Each row is followed by its class.
[  78 -251  260 -163  248  339   11   10  218 -338 -116    0  241   -8
 -112 -137  -53   91  196   45  317   39  318 -103  140  -56 -156    5
  164 -319   87 -244  417   14  267  331] | mun
[-651   50 -279 -151 -407  -66 -288  144  -28   65 -205  -92    4   14
 -132  295 -107  -14 -141  128  421  -39   17 -196   59   47  -22  283
   -9  154  -74 -273  123  -80   85 -323] | ganiv
[ 158 -195  158  -77   59  164  168  -88  111  -25  -94 -116   49 -117
 -210  -60  -99  340   53  -71  -27   92  200  190 -101  -10 -112  128
  100  -12 -231  -13 -130  193  307   58] | rizo
[ -58 -117  128 -530  -36    5   11 -208  159  -25  374  -16  -92   83
  -49  -96 -121 -247 -420   20    1   70 -253  -36    4 -195  149  184
 -118   56 -285 -284 -193  190 -324 -110] | Lok
[ 178  253  173   63  118  -20   -9 -241 -193   59 -354   72  -58   82
 -323  170   65  355 -194   45  189  -21   -9  460 -173 -120  200  -48
  380  -67  124   39    0  -37    5   35] | ganiv
[ -60 -200 -143  -50  354 -112  -70  127  105 -242 -221  102   31  -75
  -42 -160  -92  -36   -6   13  131  -20   64 -192   96   39  121  -51
   96  135 -117   19 -189   42  179  -64] | mun
[-230 -123  113  177  -87 -168  125   -6  131  459  345   13 -130  -67
 -293  -58 -211  184 -343  -27  409  -98  378  427  -59  -95   97  105
  -31   80 -167 -212 -151  168   55   74] | luki
[ 148  338  -82   85 -169  -71  307 -250   83   53   18 -101  -93  -82
 -161   27   97  309 -113  142  527   -5 -203  180  -70 -597 -332 -106
  208   76  -87  -27  470 -136 -307   86] | rizo
[-465  252  -11   73  -28   51 -264 -112   11 -262  560  -38   79  226
 -348   76 -204 -125   68   11 -366    6 -275  147 -135 -225   17  413
 -206 -248 -146 -304    1 -292  257  -45] | mun
[ 130 -241  131  199   72  -75  343 -302 -128 -281  184  -87  -15 -331
   68  303   82  305  130  315   15  131 -232  224 -253 -289 -212 -165
  268  -56 -172 -132  460  129  143 -173] | deve
[ -11   37  134  -56  326   21  237 -273  248 -116  252  -85 -223  -67
  -85  111 -140  -15  -33   67 -125  -29  -96  478 -142  -22  154 -123
  166   80 -316 -271  289   56  224 -438] | deve
[ 419  -93  287  106 -180  100  -32  107 -152  -84 -192  171  174   52
  121  172 -136  202   98 -135  227   56   91 -124  297 -214 -150 -216
  393   40 -368 -150  321  192 -308  100] | Lok
[-259  475  146 -321 -131  185  -62  104   -3  166  270  180  223   33
 -271  176  -99 -195  182   61  439  -65 -230 -207  178 -122   58  103
  -70  -46  -84 -228  142 -136 -108   31] | nisa
[-351  -66  -59 -212   23  137   76 -192   93 -132  460   48 -204 -306
 -386   41 -303   86  441    4  228  -98  -57  292 -225 -208 -181  114
  122   52   47 -136  -44  153  178  153] | Rir
[-118 -303  428   69 -408  157   79 -246  387   -9  176 -336   97  266
  -93 -350   75   18  199  -67  208 -130  -28   19 -360 -621    2  -34
  -24  263  285  -24  300 -104 -349  356] | Somo
[-262 -183  319   42 -339  -19  241   27  -78   20  112 -134   86  -12
   73   28 -110   -2  217   75  111  291  134 -282  198  450  -93  -72
  108   55 -209 -145  128   48 -133  126] | pono
[-191  449  -39  282  -99  -96 -173  -76 -129  214  421  213 -330  262
 -109  167 -165 -138 -215    0  -66   30 -247  517  -13  -73   89  -53
 -108   16 -186  -66 -155  135 -265 -301] | zibon
[ -39  -37  -73   -9 -179  -58  174   41   26  -16   78   58  353 -245
 -296 -128  191   94   94  -78    2  107   44  -39 -197   69   18  208
   -4   93   80  -51  -18  -58  243  303] | Lok
[-269   91  164 -274  289  171  149 -175   41  164  121  176   67 -209
  -67  104   92 -173   11 -155 -140  253  101  -69 -155  -79 -187  130
 -157 -277  -17 -126  134  281  502  -71] | rizo
[  45 -162 -215  356   45   49 -254   69   59 -351 -251   77  125  131
 -117  -10   83  244   -5  -19 -100  -39  150  230 -343 -173   41  -34
  -48   53  -59 -117  -37 -314  -33  545] | Tedag
[ 355  142 -222  207  134 -117 -226   64  256  -36  -77   87  -92 -103
 -204 -251 -138  188 -371   24  231 -190  203  290   46 -241  159   57
 -221  -13 -249 -129 -226  117  153  -81] | luki
[ -17  369  -35 -166   -1 -165  -54 -175   -9  213 -777  -89 -151 -215
  107  170   -3  327  -60   86  192   -8  -96  181    1  215 -161  -61
  -10  216  -71  140  -20  -42  219 -265] | Lok
[ -86   -4 -410 -281   26   74   83  279   -8  -17   43  -72 -162  124
  -46  -83 -190 -180  -10  -78    3   -5  411  -62  339  579   30  225
  -26  -72 -170   23 -341   79   55 -148] | luki
[-221 -279  -43  115    4  -15  117  114  125   29  -76  125  -90   82
   54   71   65 -388 -240   18  139   38   60 -177  285  162  -51  105
 -186   21 -126 -119  -93 -180   77 -150] | pono
[  -5  172  242  148  102  -78    7 -280 -188  -95  283   11  239 -248
 -382   51 -214  387  226  -51  -74   63 -155  -62  266  -72  159  185
  175 -328 -441  163  -28  187  480 -525] | Somo
[-449  500 -204   -1  -76  180  -12 -121  223  233   84 -250 -107  329
  -77 -149  -64 -103   80 -117   29 -170   23  -41 -412 -291 -103  -78
 -241   72  100 -217  211  -92  -76   -2] | Somo
[-255  202 -231 -277 -171   11   25  137 -316  -85   22  176  151 -359
 -260  399  -11  -17  -31  -87  281  217   29 -102 -131  182 -345   58
  308 -329 -113 -384  369  247  366  270] | nisa
[  56   58 -175 -276 -115  261   94  -29  251  111 -162  300  228 -164
   72   31  328 -297  -57   19  279  -41 -192 -131  -94  416  -16 -197
 -145  169  -17 -269  171 -141  -64   77] | luki
[  80  -32  258  -86  -53 -354  124  -17   32  383  -52  -11  108  182
   90  -92 -173   79 -193 -101  189    5  -30  114  280 -198  -82  189
   35  315 -232 -376  151  212   45 -310] | nisa
[ 202  430  295 -142   53  109  118  -55 -135  187  449   98  161 -299
   67  162   -4  207  339  263 -205  151 -353  300 -214   61 -116 -191
   28 -105  365 -240  471   93 -111  245] | Lok
[ 133  206 -112  -87  295   -1 -132 -197   85  187 -387  142 -219 -217
 -125  189  -69   50 -628  -28  431  -31   -4  140  129 -466  -37  -42
 -148 -197 -605 -131   52  261   37 -421] | nisa
[  30 -741  216   40  -60   39   94  152  118 -434  310  -40  329  -59
 -293 -148 -195 -163  475  -92  116  -53  113  330  239  295  144   65
  317  -61 -200  -77  329  -71  251  182] | luki
[-509  118 -134   87 -205  -93   47 -102  -37  216  148  -83   -8 -125
 -158  225  -30  359   34  294   96   94 -212  243 -341  -91 -269  280
 -234  244   24 -246  -49 -212   21   77] | zibon
[  98  495  -90  160 -321 -199 -104  222  -93  199  330  121 -137 -185
    2 -201  -72    7  -58 -165  -70  195  371  -23  -50  323  -36 -107
  186  -20  366  -82   98  375 -147  288] | Rir
[-133  -49  -50 -259   -6 -468   45 -178  214   -6 -167  -98   51  -80
 -142  -66  -84   34 -288  150  507   -5 -133  612    4   -4  -20  145
  -46  238 -422  -98  387    0   79 -326] | Somo
[  -4  162  -27 -138 -247 -168  321 -179  -24   73  164 -396 -280   39
  -97 -218  -92  -54    9  356  256  -10  -59  462 -186 -263  137 -165
 -143   33  193 -279  280  -24 -543  175] | Lok
[   3  277  385   47 -302  107   -9 -308  189  377 -336 -350   72 -107
 -135  -22   31  539 -116  126  342  -60 -202   22  -87 -269 -220  -23
  100   23   17  -53  358 -145  -49   36] | Rir
[-337  709   57  -64  244  -31 -317 -273  243  190 -300 -198 -114 -320
 -192 -348  -80  129 -277   12  324  243  105 -272  181  173 -117  -30
   45 -126  -83   50  246  291  311 -598] | Tedag
[-284 -283  143  197 -226  -58   -3  109  106 -230  119 -297   12 -206
 -105   47   88  206  278  103 -151  142  153  141 -216   90 -126  208
  170   98  384  262  242 -302  130  346] | deve
[-457  215  -84 -166 -106  259  315 -265 -307  191  233  143   23   -6
 -111  242   99  150  387  136  -18  254 -176  -83  343  434 -228  113
  -61 -348   41 -208  123   46  157 -248] | deve
[ -21  474   77  -83 -198  284   71 -132  -56  394  -46  157 -145  129
   67 -100  201   -3  -25 -108   56  198  242 -223  207  -44 -124  -47
  -82 -143  430 -308  107  250 -195    1] | Tedag
[ 324  530  150   60  212  242 -159 -271   -1  130   91  133   13 -211
   39  162 -158  434   74  136  -88  -50 -176   21   96 -247 -146   57
 -234 -182 -207   -2  -89  120  113 -352] | Lok
[-168 -155  160   -6 -578   77  347 -149   84   95   99 -214  136   90
 -411 -195   17    9  140  133  483   72 -123  518 -235  151 -292   48
  264  385  -12 -632  334   89   11   14] | Tedag
[-288  144  160  -67 -167 -213  273 -191    8  185  326 -380 -113  105
 -191 -289 -215  542  373  269  284  -69 -107  385  -41  252   37  -36
  285  228  471  167  -88  202  127   21] | Lok
[  73 -380  149  190   16  -73 -138   64  -26 -255 -247 -354  124   27
 -109 -111 -147  114   26    9  -25 -126 -163 -185   -1 -195    3  109
  203   91 -316  272 -224  -71  147 -223] | deve
[-207  117  145 -388 -160   86  190 -252  220   43  552 -147 -261  135
  -22  -94 -306 -129  337   46  278   33 -113  479  164   43 -242  113
 -238  104 -371  126    7  353 -144 -245] | nisa
[ 200  -83   43 -181   34   -5   19 -166  -30 -604  236  138  362  -99
 -234  174  119  433 -135  223  101  284 -149 -212  102    9   94  269
  473  -92 -397  -66   93  190  236 -218] | luki
[ -46  135   52  163  214 -213   42 -217  291   10  638 -179  -27   15
   45 -143  -23  240   61  339  114 -148 -212  573 -277 -579  -63   55
  -66  180  383  -66  538 -200 -174   50] | Tedag
[ -21 -429 -126 -109  -56  340 -172 -113  130 -605 -369  -54  -33   52
  -11  181  174  -95   77   81  337  -43  190  -73    9   -5  207 -169
  269  -76  -65  253  345 -378 -542  213] | deve
[-171  316 -374   61 -152 -332  157  205   92 -308  369   36  -22 -222
 -413   59 -124 -413  -11 -348  123  103  544  349  -99  369  341   20
  385  150 -637   69  372 -138  -23   16] | luki
[  20   86   20   71  204 -187 -355   47    7 -236  221  396  355   50
   46 -204   42  -69 -197  -62  -29  204  -29 -259   31   67  -28   63
   39 -152  175 -322  271   -5   -6  369] | ganiv
[-492   64   70 -161 -231 -230  131  -79   21  247  -40 -261    4  -99
  -45 -273 -135 -160  472 -164   37   56  287  -82   77  271  123  159
    4  261  339  -96  206  140  266 -287] | ganiv
[-402  -28   89 -213 -136 -115 -232  118   42   79 -348  -13 -156  139
 -324  151 -129   89 -244 -226  321   23  230  453 -204  -88  233  -83
  160    7 -163   44  -18  100  -57  540] | pono
[-465  385 -135   34  309    4 -226  -88 -119  212  104    8 -107 -136
 -414 -109 -182  -24 -149  128  160  129 -521  110 -152  -20 -232 -162
   98 -178  132 -353  183  138   37  -40] | nisa
[ -48 -131 -136 -149  118  103  194 -139  339 -272  121  -73 -382 -142
 -219  -31   13  -66  131  -45   41   28  127  716 -201    6   -3  -64
  139   35  191   57  263  196  228   71] | pono
[ 522 -117  132  -36  120  263   96  -15 -161 -237  -33   17  187 -118
   27  266  245 -174   27 -173 -358  112  -70  -64  128 -156 -157  184
  332 -356  108  208  435 -103   11  -67] | pono
[ 250   52  175 -137  119  -12  137   18 -372    4 -242  220   24 -339
 -433  262   82  -90   36 -120  229  121  -42  203  145 -515   40  102
  345 -166 -229  137   90  230   48 -228] | deve
[ -57  493  138  -52 -255   56 -396  -10  -13  210   82 -138   55   34
   -5  -16 -229  317  121 -168   40   12    2  -77  109   86 -109   38
  252    3   74  266  168  179 -105 -146] | rizo
[-526 -242  139  114 -134 -238  -31   79  363  337  120 -327   85 -109
  -56 -234 -237  -45    0  119  367  -74   -2  382  -73  148  -66  -68
 -268  168  -62 -256  486  -60  115  102] | pono
[-131 -309 -281   27  279 -100 -102  173 -122 -130 -340   32 -124   90
 -200 -110  -98 -120 -248  -71   81   16   25   19  131  183   84  -10
  109  -20 -362  154 -455  164  107 -200] | deve
[ -49 -192  -46 -167   41  -42  -87   80  108   18 -156 -224  133   -6
 -213 -366 -191   -5   20  -13  370  -77  113  217  200  340   14  117
   -2  -12 -300  359 -204  289  208 -274] | mun
[ -53  -77  -68 -120  257 -279 -245  -79  330  -35  359 -118 -194   38
 -190 -346 -378   55 -368  -67   75  -56  264  899 -201  313  122  178
  -28  129 -254  201 -221  429  197 -156] | Lok
[-444 -471  -90  -71  177   47    6  255   77  -65    9  328  -62 -309
 -376  333 -191   18  -38 -137  261   97  237  345 -124  358   -4   38
  406  247 -237 -250  -87  173  393   88] | zibon
[-181  -55 -111  -21  211 -165   69  -50 -130  102 -280   94   14  -99
 -277   75   73 -249 -318   33  280  -99 -290  -55  -87 -134   29  102
  102  163 -126  115 -320 -209   57 -228] | Lok
[ 256  -98  296  -60 -450  307  129 -155   18 -232 -496  -28   96  171
  -60  326  290  264  136    4  338    1 -347   63  136  -83   25 -384
  532  -10 -211  134  428 -124 -207  159] | luki
[ -66 -315  311  147 -317  231  -46  -31  -82  460 -352  -81  174 -163
  105   17  -36  263  179  -81  238   29  135 -336   28   13 -290  -18
    5  180   45  -18  -81  346    3 -107] | pono
[  -8  -80  -92 -109 -255   58  -45  -74   18   -3  115    8  -93   89
   68  156  -16  195   32  -31  -62  -68  199  142   72    3  269  147
 -154  -44  -20   99 -146   37 -140   22] | ganiv
[-186  156 -125  303 -102   80   11  173  -36  240 -122  133  -99 -179
   66  429   66  189 -312   13  210  184   72  -19  -32  246 -373 -232
  417  132 -238  -32  340  147  -20 -238] | mun
[ 222  114   78   91 -260 -165  124   92   41  347 -201  -86   10   -5
   26  158   35  208 -321  -71  182  -68   53   91  217  -92  101   22
   93  168 -457  130    2   78   -8 -347] | luki
[ 223  358  193  236  -29  -67 -116  -98  234   61  236   66  -55 -204
  -90    8  -23   94 -286  192 -301  -83 -561  138  -54 -244  109   -2
 -429 -180 -199 -248 -140 -162  306  -72] | Rir
[ -29  459   44  -42 -241  250  220 -115   72  256  527  347  -11 -106
 -419  259  -71   54 -103   42   -3 -110 -598  182   58 -123  -65   96
 -225  -76 -375 -803 -166  -95  298 -158] | deve
[-594  291   16 -282 -156  100  -71   -6   -2  529   11 -149 -248   19
 -210   12 -225  177  -85   65  173  151  158  336 -183  303 -148   73
  -91  118  137 -203 -115  267  -96   65] | Lok
[-144   33  112 -435 -229  258   94 -102 -100   73  126   57  189  175
  226  206 -107  -48  551  -86    8  -65  -85 -298   -3 -112 -177   51
   93  150  215 -421  306  -47 -164   85] | rizo
[ 292 -122  -40  -83  106  311   64  210   -1 -278 -202  112  178   66
  -56   98  105   16  -43    9  -37   30 -124 -460  187  -44 -118   49
  312   12    3 -126  -16 -248 -113  152] | Lok
[-272   -7   11    0  133  178 -131  -20  227  292 -196  -15 -112  133
 -205  -90   39   22 -371  213  169   24 -128  273  -62 -218  -24   48
 -337    0  106 -298  -12  -32  -53  -35] | Lok
[ 128  314 -101 -106  367  -75  154 -168 -205  162  -99  -79 -129  -33
    7  375  -70  281 -108   47  -85  -51 -336  299   51  -97  -31  -31
  426   13 -155  123  239  -70  -52 -478] | zibon
[ -96  -56  549  -37 -227  372 -156  -67   45  282 -512   14  -34   26
 -402  256  138  396  -30  120  317    4 -305  535 -103 -582 -245  109
 -213 -112   -2   53 -181 -116  109  412] | Tedag
[ 221  387  343 -219 -125  218  178  -52  -90  167   99   45  266  142
 -295  231  110   76  107 -124   73  -92 -235  141 -137 -493   90   92
  278   12 -136 -130  205   80   74 -128] | deve
[ 621 -175  152 -360   36   -8  256 -109   91   -3  -37  -32  177 -352
    9 -325  -17  176  122    4    0  168  -52  340  310  463  -42   39
   61  -43  -79  -69  165  329   72  -80] | zibon
[ -77  483  136  -88 -224  278 -315 -263  -68 -198 -460   18  119 -186
 -423  122   27  512  163   68  269  158 -287  -92  257 -246 -135   22
   27 -465 -227 -165  287   50  310  -49] | deve
[-279  361  -75   15   -8   66 -176   31  138 -162   52  -82   81  176
  -22  -23   42 -172   43   89  246   87  -18 -158 -203 -197 -384  122
   57   60  234 -175  476    5  116  -52] | nisa
